Here is a tiny trained network, its code and every weight. The questions are about switching its units off for an input and a class, where a switched-off unit gives its printed mean instead of its output.

import numpy as np


def w(rows, s, z=0):
    codes = np.array(rows[::2]) - 128.0
    scale = np.full(codes.shape[1], s)
    scale[-1] = z or s
    return codes * scale


def norm(h):
    return h / np.sqrt((h * h).mean(-1, keepdims=True) + 1e-5)


def f(y):
    return y / 2 * (1 + np.tanh(0.7978845608 * (y + 0.044715 * y**3)))


def log_softmax(a):
    a = a - a.max(-1, keepdims=True)
    return a - np.log(np.exp(a).sum(-1, keepdims=True))


def net(x, mask):
    res = np.array(x, float).reshape(1, 8) / 4 @ E
    u = 0
    for l in range(2):
        y = f(norm(res) @ A[l][:, :-1].T + A[l][:, -1])
        res = res + np.where(mask[u : u + 3], y, B[l][:, -1]) @ B[l][:, :-1]
        u += 3
    return log_softmax(norm(res)[-1] @ U[:, :-1].T + U[:, -1])


A, B = {}, {}
E = w([
[129,132,139],'x0',
[132,122,124],'x1',
[114,133,126],'x2',
[127,126,130],'x3',
[115,121,132],'x4',
[170,145,111],'x5',
[113,119,133],'x6',
[242,188,249],'x7',
],0.0011)
A[0] = w([
[169,144,171,58],'0.n0',
[254,56,109,35],'0.n1',
[152,162,159,3],'0.n2',
],0.0034,0.0027)
B[0] = w([
[87,101,86,87],'0.n0',
[86,205,37,56],'0.n1',
[1,75,17,1],'0.n2',
],0.0047,0.00076)
A[1] = w([
[27,47,1,126],'1.n0',
[131,37,194,229],'1.n1',
[220,196,41,251],'1.n2',
],0.0055,0.0019)
B[1] = w([
[177,81,254,175],'1.n0',
[50,85,114,254],'1.n1',
[77,78,94,221],'1.n2',
],0.0054,0.0032)
U = w([
[102,113,117,247],'0',
[251,138,254,140],'1',
[90,94,108,136],'2',
[88,117,110,102],'3',
[80,120,98,83],'4',
[86,141,83,2],'5',
],0.0054,0.0031)

Each question gives the input, the list of numbers given to net, and the class t.
The units are the neurons (one row each of A and B). Each row of codes is followed by its name. A weight is (code - 128) times the scale printed after its matrix; where a second scale follows, it is the last column's (A, B and U).
mask holds one flag per neuron, layer by layer. A switched-off neuron (its flag False) gives its mean, the last column of its row in B, instead of its output. The means were averaged over made-up inputs and are rounded, as every weight is.
A unit's drop is (log p(t) with every unit on - log p(t) with that unit switched off) / (log p(t) with every unit on - log p(t) with every unit switched off).
The circuit of an input: a set's keep is (log p(t) with only the set's units on - log p(t) with every unit switched off) / (log p(t) with every unit on - log p(t) with every unit switched off). Starting from all 6 units, units are removed one at a time, each time the one whose removal leaves the highest keep (on an exact tie, the one counted first), for as long as the keep stays at least 0.8.
units of the circuit, in order: the units of the circuit, biggest drop first
top k neurons: the k neurons with the biggest drops, biggest first
k most important neurons of layer l: the k neurons of layer l with the biggest drops, biggest first
drop when u is switched off: that unit's drop, to one decimal
input [-1,3,6,1,-2,8,-2,4], class 5: units of the circuit, in order	1.n0, 0.n1
input [-3,-3,4,-2,-4,6,0,-7], class 1: top 2 neurons	1.n0, 1.n1
input [1,-8,1,4,1,-6,-4,-8], class 1: 2 most important neurons of layer 1	1.n0, 1.n2
input [3,4,-7,1,-2,8,5,-8], class 1: 2 most important neurons of layer 1	1.n0, 1.n1
input [7,3,6,0,0,-6,5,-8], class 1: top 2 neurons	1.n0, 1.n2
input [5,3,-7,-8,-2,-3,-8,-8], class 1: most important neuron of layer 1	1.n0
input [4,7,-3,3,-1,7,-3,-7], class 1: 2 most important neurons of layer 1	1.n0, 1.n1
input [-6,-4,2,-4,7,-2,3,-8], class 1: 2 most important neurons of layer 1	1.n0, 1.n2
input [-5,-4,8,0,0,6,5,-8], class 1: drop when 1.n0 is switched off	0.8
input [-2,6,8,-6,5,5,0,-6], class 1: drop when 1.n0 is switched off	0.7
